Below is a small trained network, with its code and all its weights. Each question gives an input and a target symbol and asks what happens when units are switched off, that is, made to give their printed mean instead of their output.

import numpy as np


def w(rows, s, z=0):
    codes = np.array(rows[::2]) - 128.0
    scale = np.full(codes.shape[1], s)
    scale[-1] = z or s
    return codes * scale


def f(y):
    return y / 2 * (1 + np.tanh(0.7978845608 * (y + 0.044715 * y**3)))


def softmax(a):
    e = np.exp(a - a.max(-1, keepdims=True))
    return e / e.sum(-1, keepdims=True)


def log_softmax(a):
    a = a - a.max(-1, keepdims=True)
    return a - np.log(np.exp(a).sum(-1, keepdims=True))


def net(x, mask):
    ids = ['αγδεηθλμτφψ'.index(c) for c in x.split()]
    T = len(ids)
    res = E[ids] + P[:T]
    u = 0
    for l in range(2):
        r = res
        for j in range(2):
            rows = slice(3 * j, 3 * j + 3)
            q, k, v = (r @ M[l][rows].T for M in (Q, K, V))
            z = softmax(np.where(np.tri(T) > 0, q @ k.T / 3**0.5, -1e9)) @ v
            o = O[l][rows]
            res = res + np.where(mask[u + j], z, o[:, -1]) @ o[:, :-1]
        u += 2
        y = f(res @ A[l][:, :-1].T + A[l][:, -1])
        res = res + np.where(mask[u : u + 8], y, B[l][:, -1]) @ B[l][:, :-1]
        u += 8
    return log_softmax(res[-1] @ U[:, :-1].T + U[:, -1])


Q, K, V, O, A, B = {}, {}, {}, {}, {}, {}
E = w([
[98,55,64,102,57],'α',
[146,162,75,186,12],'γ',
[132,224,149,157,102],'δ',
[181,47,147,98,34],'ε',
[218,70,9,134,161],'η',
[161,51,169,190,156],'θ',
[39,94,89,26,117],'λ',
[107,61,142,137,100],'μ',
[92,115,225,139,95],'τ',
[166,45,145,54,157],'φ',
[65,54,137,233,47],'ψ',
],0.015)
P = w([
[114,97,211,216,82],'0',
[79,140,2,84,116],'1',
[86,128,20,98,97],'2',
[124,130,55,104,84],'3',
[225,173,144,102,137],'4',
[192,164,157,98,147],'5',
[180,175,140,81,118],'6',
[119,166,130,94,133],'7',
[177,208,168,57,99],'8',
],0.0055)
Q[0] = w([
[94,162,61,85,20],'L0H1',
[47,144,101,166,122],'L0H1',
[139,185,199,147,254],'L0H1',
[83,163,173,121,138],'L0H2',
[128,113,97,66,55],'L0H2',
[84,22,139,65,138],'L0H2',
],0.0091)
K[0] = w([
[133,111,180,145,179],'L0H1',
[254,175,113,89,190],'L0H1',
[99,105,90,89,116],'L0H1',
[145,111,48,156,145],'L0H2',
[135,77,145,195,168],'L0H2',
[144,185,121,159,75],'L0H2',
],0.0096)
V[0] = w([
[101,113,95,132,84],'L0H1',
[245,117,90,151,106],'L0H1',
[125,151,128,181,111],'L0H1',
[150,174,127,183,87],'L0H2',
[88,170,118,98,59],'L0H2',
[169,194,57,154,135],'L0H2',
],0.011)
O[0] = w([
[111,76,43,158,79,254],'L0H1',
[219,103,77,115,116,203],'L0H1',
[81,106,98,169,152,199],'L0H1',
[160,151,129,255,92,218],'L0H2',
[31,59,33,102,140,210],'L0H2',
[213,142,50,173,138,64],'L0H2',
],0.0068,0.0041)
A[0] = w([
[51,208,111,88,153,54],'L0N1',
[96,254,135,128,79,252],'L0N2',
[119,117,107,171,120,110],'L0N3',
[120,38,124,127,124,72],'L0N4',
[141,54,181,183,223,135],'L0N5',
[105,203,88,91,101,135],'L0N6',
[115,95,72,153,146,123],'L0N7',
[56,158,64,113,145,83],'L0N8',
],0.009,0.0039)
B[0] = w([
[118,231,163,83,65,136],'L0N1',
[38,8,73,141,195,229],'L0N2',
[106,196,85,74,30,217],'L0N3',
[107,186,221,76,141,232],'L0N4',
[2,168,202,187,106,166],'L0N5',
[187,145,81,194,201,173],'L0N6',
[154,114,115,71,105,254],'L0N7',
[164,184,164,108,153,180],'L0N8',
],0.0065,0.0046)
Q[1] = w([
[156,251,197,77,106],'L1H1',
[150,184,76,127,242],'L1H1',
[47,147,88,158,40],'L1H1',
[159,117,181,143,29],'L1H2',
[150,111,74,3,135],'L1H2',
[51,53,129,159,41],'L1H2',
],0.0072)
K[1] = w([
[78,155,144,110,217],'L1H1',
[111,126,162,45,143],'L1H1',
[202,249,241,151,91],'L1H1',
[192,208,162,102,176],'L1H2',
[164,150,195,145,109],'L1H2',
[62,129,193,114,1],'L1H2',
],0.0059)
V[1] = w([
[120,107,143,171,162],'L1H1',
[240,152,107,124,18],'L1H1',
[78,86,81,144,122],'L1H1',
[115,16,167,124,144],'L1H2',
[47,162,89,245,109],'L1H2',
[109,64,1,184,141],'L1H2',
],0.0082)
O[1] = w([
[221,71,175,141,151,99],'L1H1',
[173,138,131,28,141,234],'L1H1',
[1,250,169,156,159,232],'L1H1',
[101,70,143,162,141,169],'L1H2',
[170,151,205,150,188,254],'L1H2',
[201,163,143,138,81,186],'L1H2',
],0.0084,0.0083)
A[1] = w([
[186,167,167,111,86,133],'L1N1',
[120,134,100,78,254,163],'L1N2',
[147,164,48,165,213,113],'L1N3',
[73,172,119,127,152,119],'L1N4',
[137,140,51,139,83,4],'L1N5',
[131,188,100,118,166,205],'L1N6',
[161,129,130,171,104,160],'L1N7',
[143,144,55,233,53,166],'L1N8',
],0.01,0.0027)
B[1] = w([
[84,129,90,127,202,254],'L1N1',
[255,176,153,72,121,154],'L1N2',
[192,187,215,170,35,156],'L1N3',
[197,195,176,133,85,212],'L1N4',
[143,133,66,143,102,177],'L1N5',
[14,34,162,106,139,202],'L1N6',
[179,223,41,76,154,149],'L1N7',
[183,130,115,147,174,206],'L1N8',
],0.0064,0.008)
U = w([
[139,121,152,95,9,117],'α',
[115,192,130,71,141,223],'γ',
[121,161,85,155,138,172],'δ',
[95,97,113,92,119,125],'ε',
[216,117,159,79,64,56],'η',
[181,61,166,87,203,253],'θ',
[114,164,145,122,2,117],'λ',
[85,132,144,118,163,38],'μ',
[121,155,172,124,162,91],'τ',
[56,134,93,98,131,79],'φ',
[171,176,182,125,72,48],'ψ',
],0.0096,0.0031)

Each question gives the input, a string of symbols that net reads in full, and the target symbol t.
The units are the heads (3 rows each of Q, K, V and O) and the neurons (one row each of A and B). Each row of codes is followed by its name. A weight is (code - 128) times the scale printed after its matrix; where a second scale follows, it is the last column's (O, A, B and U).
mask holds one flag per unit, layer by layer, with each layer's heads first. A switched-off unit (its flag False) gives its mean, the last column of its rows in O or B, instead of its output. The means were averaged over made-up inputs and are rounded, as every weight is.
A unit's drop is (log p(t) with every unit on - log p(t) with that unit switched off) / (log p(t) with every unit on - log p(t) with every unit switched off).
The circuit of an input: a set's keep is (log p(t) with only the set's units on - log p(t) with every unit switched off) / (log p(t) with every unit on - log p(t) with every unit switched off). Starting from the 12 units with the biggest drops (on a tie, the unit counted first), units are removed one at a time, each time the one whose removal leaves the highest keep (on an exact tie, the one counted first), for as long as the keep stays at least 0.8.
units of the circuit, in order: the units of the circuit, biggest drop first
most important unit: the unit with the biggest drop
k most important neurons: the k neurons with the biggest drops, biggest first
k most important neurons of layer l: the k neurons of layer l with the biggest drops, biggest first
which heads matter: for each layer, one digit per head in row order, 1 if its drop is at least 0.15 and else 0, layers parted by /
input η γ δ, target η: units of the circuit, in order -> [L1H1 L0H2 L0H1]
input γ ψ η η, target γ: which heads matter -> 11 / 11
input γ ε θ η λ ε η, target η: most important unit -> L1N2
input φ λ ε α φ ε, target ε: units of the circuit, in order -> [L1H2 L0H2]
input η δ ε, target η: units of the circuit, in order -> [L0H2 L1H1]
input λ η λ γ γ ψ, target φ: 2 most important neurons -> [L0N1 L0N8]
input λ γ ε, target φ: 2 most important neurons -> [L0N1 L0N8]
input γ φ λ δ α φ γ, target γ: 2 most important neurons -> [L0N3 L0N2]
input ε μ ψ, target α: which heads matter -> 10 / 10
input η γ λ, target η: which heads matter -> 11 / 10
input δ λ θ γ, target δ: units of the circuit, in order -> [L1H1 L1N8 L0N2]
input θ γ λ, target θ: which heads matter -> 01 / 11
input γ φ γ, target γ: units of the circuit, in order -> [L0H2 L1H1 L1H2 L1N1]
input η τ γ ψ, target η: which heads matter -> 11 / 10
input ψ γ λ τ, target τ: which heads matter -> 11 / 11
input ψ α ε μ θ γ γ δ, target ψ: most important unit -> L1N3
input η ε η θ τ, target η: units of the circuit, in order -> [L1H1 L0H1 L0H2]
input θ γ η, target η: units of the circuit, in order -> [L1N3 L1N2]
input ψ τ ε μ, target τ: 2 most important neurons -> [L0N5 L0N3]
input θ δ λ ψ, target θ: which heads matter -> 01 / 11
input θ γ ε, target θ: most important neuron -> [L0N5]
input γ μ ε, target γ: which heads matter -> 11 / 10
input γ γ ψ ψ, target γ: 2 most important neurons -> [L1N1 L0N3]
input ψ α ψ δ, target ψ: 2 most important neurons of layer 1 -> [L1N3 L1N4]
input θ γ α τ, target θ: 2 most important neurons of layer 0 -> [L0N5 L0N2]
